Below is a small trained network, with its code and all its weights. Each question gives an input and a class and asks what happens when units are switched off, that is, made to give their printed mean instead of their output.

import numpy as np


def w(rows, s, z=0):
    codes = np.array(rows[::2]) - 128.0
    scale = np.full(codes.shape[1], s)
    scale[-1] = z or s
    return codes * scale


def f(y):
    return np.maximum(y, 0)


def log_softmax(a):
    a = a - a.max(-1, keepdims=True)
    return a - np.log(np.exp(a).sum(-1, keepdims=True))


def net(x, mask):
    res = np.array(x, float).reshape(1, 8) / 4 @ E
    y = f(res @ A[0][:, :-1].T + A[0][:, -1])
    res = res + np.where(mask, y, B[0][:, -1]) @ B[0][:, :-1]
    return log_softmax(res[-1] @ U[:, :-1].T + U[:, -1])


A, B = {}, {}
E = w([
[87,110,175,215,180],'x0',
[104,165,1,222,143],'x1',
[68,145,104,52,45],'x2',
[117,97,128,166,31],'x3',
[254,224,141,124,204],'x4',
[9,219,198,188,163],'x5',
[207,230,211,170,59],'x6',
[113,58,180,251,72],'x7',
],0.0066)
A[0] = w([
[192,107,172,133,158,129],'neuron 1',
[117,57,165,81,154,116],'neuron 2',
[140,191,190,93,157,159],'neuron 3',
[150,235,225,166,152,149],'neuron 4',
[117,97,144,154,158,83],'neuron 5',
[87,152,149,198,229,139],'neuron 6',
[128,100,149,62,156,102],'neuron 7',
[146,17,145,122,65,156],'neuron 8',
[122,121,1,118,139,132],'neuron 9',
[237,124,49,58,201,132],'neuron 10',
[93,218,184,88,232,217],'neuron 11',
[80,250,185,108,111,109],'neuron 12',
[93,121,168,79,240,220],'neuron 13',
[86,135,36,74,42,234],'neuron 14',
[185,68,169,200,9,162],'neuron 15',
[137,97,60,54,145,255],'neuron 16',
[192,132,64,213,67,172],'neuron 17',
[130,209,197,64,178,146],'neuron 18',
[87,88,108,71,125,188],'neuron 19',
],0.0095,0.0049)
B[0] = w([
[113,84,119,103,155,185],'neuron 1',
[156,88,190,153,89,180],'neuron 2',
[159,166,200,117,80,203],'neuron 3',
[132,213,147,162,113,239],'neuron 4',
[81,119,149,155,166,151],'neuron 5',
[125,133,119,230,151,223],'neuron 6',
[169,116,118,131,83,175],'neuron 7',
[120,83,171,83,98,213],'neuron 8',
[149,111,99,99,139,196],'neuron 9',
[230,104,152,92,156,255],'neuron 10',
[159,123,175,170,56,252],'neuron 11',
[125,166,133,147,80,206],'neuron 12',
[160,99,121,253,71,234],'neuron 13',
[116,57,61,69,107,230],'neuron 14',
[32,186,175,20,227,231],'neuron 15',
[191,73,84,93,110,240],'neuron 16',
[100,189,68,46,223,201],'neuron 17',
[145,153,99,138,79,220],'neuron 18',
[132,74,89,108,74,199],'neuron 19',
],0.0079,0.01)
U = w([
[103,77,113,230,171,118],'0',
[73,104,233,24,176,200],'1',
[254,108,110,90,163,32],'2',
[164,165,126,47,96,2],'3',
[149,204,164,158,36,125],'4',
[187,29,115,110,72,128],'5',
[137,56,24,97,74,204],'6',
[128,211,46,107,225,134],'7',
],0.0096,0.0026)

Each question gives the input, the list of numbers given to net, and the class t.
The units are the neurons (one row each of A and B). Each row of codes is followed by its name. A weight is (code - 128) times the scale printed after its matrix; where a second scale follows, it is the last column's (A, B and U).
mask holds one flag per neuron, in row order. A switched-off neuron (its flag False) gives its mean, the last column of its row in B, instead of its output. The means were averaged over made-up inputs and are rounded, as every weight is.
A unit's drop is (log p(t) with every unit on - log p(t) with that unit switched off) / (log p(t) with every unit on - log p(t) with every unit switched off).
The circuit of an input: a set's keep is (log p(t) with only the set's units on - log p(t) with every unit switched off) / (log p(t) with every unit on - log p(t) with every unit switched off). Starting from the 12 units with the biggest drops (on a tie, the unit counted first), units are removed one at a time, each time the one whose removal leaves the highest keep (on an exact tie, the one counted first), for as long as the keep stays at least 0.8.
units of the circuit, in order: the units of the circuit, biggest drop first
k most important neurons: the k neurons with the biggest drops, biggest first
drop of u: that unit's drop, to one decimal
input [0,-1,-7,-7,4,6,-3,2], class 4: most important neuron => [neuron 11]
input [-7,2,-5,3,-2,-8,-2,5], class 1: units of the circuit, in order => [neuron 15; neuron 17]
input [-4,0,-8,-5,-1,4,-2,-2], class 0: units of the circuit, in order => [neuron 6; neuron 13]
input [-2,4,5,6,4,6,5,4], class 7: units of the circuit, in order => [neuron 17; neuron 15; neuron 11]
input [-3,-5,-3,-8,-1,-5,-7,-4], class 5: units of the circuit, in order => [neuron 13; neuron 2]
input [-3,-7,3,-5,-3,8,-7,5], class 5: 2 most important neurons => [neuron 4; neuron 19]
input [-5,7,-3,5,2,5,-8,6], class 7: 2 most important neurons => [neuron 17; neuron 13]
input [2,-7,-8,5,-1,4,8,4], class 1: 2 most important neurons => [neuron 15; neuron 13]
input [-6,4,8,-5,4,-6,4,8], class 7: 3 most important neurons => [neuron 17; neuron 15; neuron 11]
input [1,-3,3,-1,8,1,-8,-1], class 5: drop of neuron 4 => 0.1
input [5,5,1,3,4,-5,8,-4], class 7: drop of neuron 17 => 0.2
input [1,-4,-6,-3,-2,-1,0,6], class 1: drop of neuron 15 => 0.2
input [7,3,-8,-2,1,-3,6,4], class 7: drop of neuron 17 => 0.1
input [2,7,-5,-2,6,2,-7,1], class 0: units of the circuit, in order => [neuron 6]
